[[-28.8  -4.0  42.1  21.3   6.2 -19.0]
 [  2.6  43.9 -19.2 -50.7  33.7 -19.5]
 [  8.8  36.6 -22.7 -47.9  31.2 -19.6]] ⇒ -28.8

[[  4.9  -4.4  -2.4   2.6 -43.2  -4.1 -12.2]
 [ 10.8  16.2  18.6  13.9  40.7  31.0 -48.5]
 [ -7.8 -37.6  11.3 -27.2 -12.0   6.6  36.5]] ⇒ 4.9

[[-14.5 -56.0  47.5  53.7 -21.0 -39.9  -7.6]
 [-28.7 -23.9 -29.2 -17.6   2.2 -21.8 -28.8]
 [ 20.2  20.2 -60.2   2.9   4.7   4.9  57.8]] ⇒ -14.5

[[-49.9  45.9   0.1  30.1 -41.5]
 [ 42.8 -38.1  35.0 -40.6 -36.8]
 [-50.4 -37.5  17.2  41.0  40.0]] ⇒ -49.9

[[ 58.7 -21.2 -16.0 -21.9]
 [-59.9  25.8 -34.0  -3.5]
 [ 49.2  -0.7  -8.9  17.4]] ⇒ 58.7

[[-18.4  -6.2   5.9  -6.3]
 [ 37.6  11.2 -21.4  26.7]
 [-47.3 -15.0  19.6 -34.0]] ⇒ -18.4

[[-12.5   4.3   4.6  -2.4  -7.1 -10.2]
 [ 10.0   1.4   0.8   0.1   3.0   3.4]
 [ 49.4  -2.4  -9.4  -3.3   8.6   0.6]] ⇒ -12.5

[[ -5.1 -22.9  -4.7 -24.8  -6.6]
 [-15.1  28.4   5.4  51.1  22.5]
 [ 16.9  22.6  18.1  33.3  14.7]] ⇒ -5.1

[[ 33.6  14.7 -14.6 -25.8 -31.5  -1.1 -47.2]
 [ 14.2  16.1 -48.2 -33.0   8.9  -8.1 -36.7]
 [ 15.4 -17.3  12.9  -2.3  51.6  39.6  21.8]] ⇒ 33.6
---
[7297, 5767, 3482, 3433, 7870, 8340, 3192] -> 7297, 3192

[167, 96, 76, 74, 201, 134, 46] -> 167, 46

[[380, 323, 466, 362],
 [-710, 535, 878, 792]] -> 380, 792

[[306, -826, 558, -420, -890, 213, 116],
 [-17, -546, 37, -127, 519, 169, -883]] -> 306, -883

[[6562, 5688, 5820, 6464, 7628, 8038],
 [1842, 7990, 2683, 3570, 8427, 2092],
 [5345, 8232, 7530, 7578, 4605, 1840]] -> 6562, 1840

[39, 931, 587, 165, 233] -> 39, 233
---
[-13  25 -31  40] → -13, 40

[[-26 -23 -30 -21 -23 -28 -22]
 [-27 -24 -19 -20 -24 -26 -21]
 [-23 -22  47 -23 -22  -6 -25]] → -26, -25

[38 43 78 84 14] → 38, 14

[472 291 978  63] → 472, 63

[235  39 218 180 251 247] → 235, 247

[77 22 89 74 79 70 12] → 77, 12

[3198 1354 6370 3826 6862 9851] → 3198, 9851

[[154  21  89  33 109  75 221]
 [124 126   2   8  99 167  96]
 [ 73  45  35  16  66 121 211]] → 154, 211
---
[[  0.6  -5.3   8.2  -8.3 -15.1  -6.6 -15.3  12.3  32.8  -6.2]
 [ 18.6  11.7  -7.5 -30.3 -11.6 -11.0 -16.1   3.9  10.5  27.6]
 [ 21.7  34.3  -1.4 -12.9 -11.7  -4.1 -37.4  12.8   0.4  54.8]
 [-26.4 -11.6   7.6   6.1   2.2   9.3  10.7  -3.2   1.6 -16.4]
 [ -2.7 -16.3  -1.3   5.2   6.1  10.9  -3.4  -4.0  18.8   5.4]
 [ -3.7  -1.7 -45.8  43.9   6.1  14.8  -1.1  -0.5  -6.9  21.1]
 [  0.8  32.8  -1.0  -6.8  -3.2 -34.3  -3.0   7.9  -1.4  17.8]
 [ 23.8  28.1 -13.7  -7.9  -4.6 -22.2 -28.6 -12.0   3.0  -0.2]]
-6.2

[[ -4.7   9.3  -5.2   8.9  -4.0   8.0   7.9  -5.3  -4.2   5.8   8.9   8.6
    9.5  10.5]
 [ 19.5   8.4  -6.8  10.0  -8.7  12.6  13.8  -8.0  -6.3  19.3  -8.1  10.7
    8.6   3.5]
 [  6.1  30.1 -11.6  30.0  -9.0  27.1  27.3 -10.1  -8.4  25.5  21.4  28.5
   32.5  36.8]
 [-23.4   4.2   3.5   1.9   7.6  -3.3  -4.8   6.1   4.6 -13.3  22.4   0.2
    5.3  14.6]
 [ 14.2  -4.0   1.3  -2.9  -0.8  -0.8  -0.1   0.8   0.7   4.6 -12.0  -2.2
   -4.1  -7.4]
 [-42.8   0.5   2.2  -2.9   7.4  -8.5 -10.7   3.6   2.9 -23.9  28.2  -4.4
    0.2   9.7]
 [ -3.0   4.3  -3.7   4.2  -3.3   4.2   4.2  -4.2  -3.3   3.3   3.3   4.2
    4.0   3.5]
 [-52.3   1.3   4.2  -3.1  11.0 -10.8 -13.6   6.7   5.3 -30.2  36.8  -5.2
    1.4  14.8]]
10.5

[[  3.5   3.1   2.8   3.6   2.5  20.3  18.0   3.1  20.8  17.5   4.0  19.3
   18.4   2.1   3.8]
 [ 15.4  14.9  14.8  15.7  15.0 -16.0 -15.5  16.7 -15.8 -16.1  15.9 -15.6
  -16.0  17.3  15.5]
 [ 11.8  11.0  10.8  11.7  10.8   6.1   4.5  13.5   6.5   3.7  13.1   5.3
    4.6  11.8  12.2]
 [ 38.0  36.1  36.3  37.6  37.0 -39.9 -38.8  44.7 -39.7 -40.3  40.8 -39.4
  -39.9  42.5  38.3]
 [ 10.5   9.6   9.5  10.3   9.4   9.2   7.4  12.0   9.6   6.6  11.7   8.3
    7.5  10.2  10.8]]
3.8

[[ -7.8   9.9  -4.4   4.7  16.8   9.3   4.5 -15.6   8.8 -10.8  19.3   1.3
   12.7 -10.1   5.3   7.8]
 [ 13.4   1.4 -15.3 -21.4  -1.7 -22.4 -29.5   6.1 -13.2  10.6  -0.7 -20.0
  -29.7   9.5 -16.8 -22.3]
 [-17.8  -3.2  12.4   4.4  -0.2   3.2  20.5  -5.6  22.0 -23.9   3.3  28.8
   30.2 -22.5  10.9  31.5]
 [  2.9   7.4  -1.4  18.5  10.6  23.2   8.0  -7.9  -7.5  11.1   7.0 -12.5
    1.5  10.9   6.9  -9.8]
 [ -2.1   4.7   5.0  22.8   8.0  26.6  17.3  -7.6  -1.7   5.8   4.5  -2.7
   11.6   6.0  11.6  -0.1]
 [  8.3  -1.1   0.4   7.6  -3.7   7.8  -0.2   5.2 -12.1  15.6  -7.7 -11.4
  -10.0  15.0  -0.3 -13.9]
 [ 20.3   9.5 -12.0  15.6   9.2  21.1 -10.4  -1.3 -29.3  35.2   1.8 -39.8
  -27.3  33.6  -3.1 -40.2]
 [  2.7   0.4   1.2   7.2   0.1   8.0   3.3   0.6  -4.9   7.0  -2.1  -4.7
   -1.5   6.8   2.1  -5.2]
 [  4.9  19.7 -24.6  -8.9  27.9  -1.1 -23.1 -19.9  -5.2   1.0  31.1 -26.4
  -14.1   0.7  -8.0 -18.1]
 [  1.1   3.7  12.2  42.5   5.9  47.5  31.0  -5.5  -9.6  19.0  -2.7  -7.3
   14.3  19.0  19.5  -6.2]
 [ -6.5  19.5 -10.0  16.1  30.9  25.7   6.8 -26.6   4.7  -5.3  32.0 -10.8
   13.6  -4.7   9.4  -0.1]]
7.8

[[ 11.9 -36.6 -46.0  28.3 -36.0  23.5   4.7  37.2]
 [ 33.5 -25.2  26.3  20.8   5.6 -42.3 -39.3 -31.2]
 [-51.0  21.7 -39.7 -15.5 -25.3  39.3  39.0  -9.4]
 [-19.6  16.0 -38.4 -31.2 -37.8 -39.8 -35.0  27.5]
 [-34.3  32.0 -29.4 -27.6 -39.5  13.4  37.8  35.8]
 [  1.2 -41.1 -30.0 -35.6 -22.0  31.4  37.7 -42.7]
 [ 40.7 -24.8 -22.0  49.2 -38.5 -31.8  -8.5 -38.9]
 [-36.5  44.1  14.8 -35.1  38.4  -2.0 -35.4 -39.9]
 [ 40.8  -4.5  42.2 -34.6  15.2 -37.0  41.8 -40.3]
 [ 21.0 -40.4 -18.8  31.0   4.4 -42.7  39.5 -32.6]
 [ 35.9 -43.2 -19.0  34.4  35.2  40.7 -38.8  42.9]
 [ 31.9 -28.3   5.0 -28.6 -38.5  42.4 -21.2  34.4]]
37.2
